Below is a small trained network, with its code and all its weights. Each question gives an input and a class and asks what happens when units are switched off, that is, made to give their printed mean instead of their output.

import numpy as np


def w(rows, s, z=0):
    codes = np.array(rows[::2]) - 128.0
    scale = np.full(codes.shape[1], s)
    scale[-1] = z or s
    return codes * scale


def f(y):
    return np.maximum(y, 0)


def log_softmax(a):
    a = a - a.max(-1, keepdims=True)
    return a - np.log(np.exp(a).sum(-1, keepdims=True))


def net(x, mask):
    res = np.array(x, float).reshape(1, 8) / 4 @ E
    y = f(res @ A[0][:, :-1].T + A[0][:, -1])
    res = res + np.where(mask, y, B[0][:, -1]) @ B[0][:, :-1]
    return log_softmax(res[-1] @ U[:, :-1].T + U[:, -1])


A, B = {}, {}
E = w([
[88,165,44,25,130,174,111,96],'x0',
[187,133,207,72,179,206,148,105],'x1',
[136,53,157,51,91,116,43,205],'x2',
[185,169,90,187,158,151,31,130],'x3',
[136,66,91,118,254,91,131,127],'x4',
[100,199,147,113,168,119,139,212],'x5',
[124,126,127,132,128,131,125,127],'x6',
[135,132,124,126,127,130,128,132],'x7',
],0.0073)
A[0] = w([
[93,155,80,91,126,134,109,106,45],'neuron 0',
[134,177,116,122,149,109,144,181,60],'neuron 1',
[150,172,155,164,33,175,112,150,77],'neuron 2',
[142,104,134,82,106,137,81,164,48],'neuron 3',
[170,124,168,91,154,189,159,130,75],'neuron 4',
[163,122,184,158,134,83,122,140,39],'neuron 5',
[93,166,137,106,163,119,138,205,171],'neuron 6',
[184,160,86,178,148,182,9,144,27],'neuron 7',
[166,62,109,119,95,138,117,72,190],'neuron 8',
[185,160,94,170,143,152,59,129,58],'neuron 9',
[132,92,145,99,116,115,69,173,51],'neuron 10',
[117,81,126,116,104,103,62,172,81],'neuron 11',
[145,102,90,120,99,137,123,73,122],'neuron 12',
[111,171,162,115,42,180,113,121,112],'neuron 13',
[93,157,100,165,143,129,163,102,45],'neuron 14',
[124,149,67,60,111,161,125,119,58],'neuron 15',
[160,88,113,163,110,141,103,73,150],'neuron 16',
[159,143,148,98,146,181,149,113,90],'neuron 17',
[129,185,135,127,148,138,114,188,144],'neuron 18',
[120,79,107,102,175,133,154,134,72],'neuron 19',
[172,107,195,192,119,96,148,156,98],'neuron 20',
[161,138,180,109,151,166,126,122,26],'neuron 21',
[81,133,71,161,109,65,108,155,58],'neuron 22',
[141,105,148,90,115,111,86,154,23],'neuron 23',
[118,86,125,92,92,112,187,120,131],'neuron 24',
[144,111,98,143,191,120,101,113,140],'neuron 25',
[133,82,116,128,203,105,101,141,87],'neuron 26',
[107,155,144,143,77,156,106,126,48],'neuron 27',
[146,126,171,98,168,188,139,108,60],'neuron 28',
[68,123,86,145,101,84,143,143,60],'neuron 29',
[131,89,144,108,123,150,64,157,89],'neuron 30',
[109,174,86,67,137,164,109,82,57],'neuron 31',
[88,130,84,153,117,98,105,140,50],'neuron 32',
[138,115,162,175,126,123,140,140,59],'neuron 33',
[105,111,80,147,118,83,117,140,86],'neuron 34',
[147,179,107,165,145,126,176,67,2],'neuron 35',
[119,75,134,74,97,99,116,154,78],'neuron 36',
[147,127,168,152,129,95,118,133,54],'neuron 37',
],0.011,0.0073)
B[0] = w([
[134,85,79,178,141,158,111,194,167],'neuron 0',
[117,134,159,132,167,137,64,32,152],'neuron 1',
[190,115,62,44,195,49,151,102,223],'neuron 2',
[136,179,97,196,189,144,190,116,176],'neuron 3',
[186,100,149,161,60,136,88,115,189],'neuron 4',
[98,82,60,136,147,184,91,192,163],'neuron 5',
[79,153,186,126,136,118,45,55,234],'neuron 6',
[67,54,247,55,54,153,233,161,238],'neuron 7',
[71,196,182,143,146,104,53,101,254],'neuron 8',
[82,87,212,108,75,151,207,176,210],'neuron 9',
[133,195,101,210,162,172,202,94,182],'neuron 10',
[156,203,124,180,144,161,172,100,205],'neuron 11',
[87,152,169,127,150,111,79,139,197],'neuron 12',
[161,124,96,76,172,36,150,137,234],'neuron 13',
[165,180,150,209,140,149,181,120,170],'neuron 14',
[101,55,66,169,158,140,100,216,194],'neuron 15',
[84,183,160,119,167,103,63,109,223],'neuron 16',
[163,103,136,182,66,112,97,141,183],'neuron 17',
[92,149,152,122,158,108,63,96,212],'neuron 18',
[159,96,126,88,117,67,166,167,170],'neuron 19',
[64,73,12,108,160,166,72,199,230],'neuron 20',
[219,110,119,199,63,160,77,103,155],'neuron 21',
[221,96,152,175,62,152,77,108,205],'neuron 22',
[135,195,113,191,162,156,186,122,154],'neuron 23',
[88,127,184,127,114,149,158,137,215],'neuron 24',
[150,154,118,57,123,69,150,156,224],'neuron 25',
[178,139,78,56,144,43,176,116,204],'neuron 26',
[181,123,91,72,185,93,161,111,159],'neuron 27',
[211,113,147,168,35,140,94,121,180],'neuron 28',
[222,74,180,135,60,173,109,110,188],'neuron 29',
[127,194,109,191,157,139,173,95,190],'neuron 30',
[108,79,64,191,173,152,113,254,200],'neuron 31',
[196,113,147,157,73,173,97,110,167],'neuron 32',
[104,82,42,127,173,151,120,166,159],'neuron 33',
[190,115,137,136,95,134,103,106,185],'neuron 34',
[138,200,130,216,202,162,206,143,182],'neuron 35',
[131,162,141,178,141,152,179,138,196],'neuron 36',
[114,106,63,143,140,171,100,140,148],'neuron 37',
],0.007,0.0061)
U = w([
[127,140,139,147,119,113,117,144,247],'0',
[149,200,116,211,164,172,211,118,66],'1',
[242,76,143,169,43,161,62,111,81],'2',
[66,52,38,147,157,169,80,194,83],'3',
[191,116,92,57,153,2,166,118,76],'4',
[37,70,216,102,63,155,221,133,154],'5',
[103,149,132,133,119,127,96,108,194],'6',
[52,180,178,148,154,101,2,76,79],'7',
],0.0088,0.013)

Each question gives the input, the list of numbers given to net, and the class t.
The units are the neurons (one row each of A and B). Each row of codes is followed by its name. A weight is (code - 128) times the scale printed after its matrix; where a second scale follows, it is the last column's (A, B and U).
mask holds one flag per neuron, in row order. A switched-off neuron (its flag False) gives its mean, the last column of its row in B, instead of its output. The means were averaged over made-up inputs and are rounded, as every weight is.
A unit's drop is (log p(t) with every unit on - log p(t) with that unit switched off) / (log p(t) with every unit on - log p(t) with every unit switched off).
The circuit of an input: a set's keep is (log p(t) with only the set's units on - log p(t) with every unit switched off) / (log p(t) with every unit on - log p(t) with every unit switched off). Starting from the 12 units with the biggest drops (on a tie, the unit counted first), units are removed one at a time, each time the one whose removal leaves the highest keep (on an exact tie, the one counted first), for as long as the keep stays at least 0.8.
units of the circuit, in order: the units of the circuit, biggest drop first
unit that matters most: the unit with the biggest drop
k most important neurons: the k neurons with the biggest drops, biggest first
input [2,8,-7,1,-6,-4,3,-3], class 2: unit that matters most => neuron 28
input [-2,-7,-5,-1,3,8,5,-7], class 7: 3 most important neurons => neuron 6; neuron 1; neuron 18
input [-3,-8,1,3,-8,3,-2,3], class 2: 2 most important neurons => neuron 22; neuron 29
input [6,-3,5,7,-8,3,-1,0], class 4: 3 most important neurons => neuron 2; neuron 13; neuron 27
input [-3,3,7,7,-4,5,6,-1], class 1: units of the circuit, in order => neuron 10; neuron 30
input [2,8,-1,8,-2,7,6,6], class 2: units of the circuit, in order => neuron 21; neuron 28
input [8,1,6,-7,-7,5,-2,8], class 3: 3 most important neurons => neuron 15; neuron 31; neuron 0
input [8,3,5,-7,-2,7,5,6], class 3: 2 most important neurons => neuron 15; neuron 31
input [-8,4,-6,-1,2,2,-7,-1], class 3: units of the circuit, in order => neuron 20; neuron 5
input [-3,1,7,8,8,2,7,8], class 4: 2 most important neurons => neuron 26; neuron 25
input [-2,-2,3,2,0,-8,-2,2], class 7: units of the circuit, in order => neuron 8; neuron 16
input [7,-2,1,3,1,-4,-1,7], class 3: units of the circuit, in order => neuron 31; neuron 15
input [-3,6,4,4,-3,-7,-5,5], class 7: 2 most important neurons => neuron 8; neuron 16
input [4,-4,0,-3,-2,6,1,-5], class 7: unit that matters most => neuron 6
input [-6,7,8,4,2,6,-2,-2], class 1: units of the circuit, in order => neuron 10; neuron 30
input [5,7,0,1,-1,-3,-3,0], class 2: units of the circuit, in order => neuron 28; neuron 4
input [0,-1,-3,-8,-8,-2,-1,-8], class 4: 3 most important neurons => neuron 13; neuron 2; neuron 7
input [-3,-6,-1,-5,-6,4,1,-2], class 2: units of the circuit, in order => neuron 29; neuron 22
input [-3,-4,-1,-7,-8,-4,-7,-8], class 4: units of the circuit, in order => neuron 2; neuron 13
input [-1,-6,2,-1,5,7,-5,-3], class 7: units of the circuit, in order => neuron 6
input [-8,-2,-5,-8,-8,-1,3,1], class 3: units of the circuit, in order => neuron 20; neuron 33
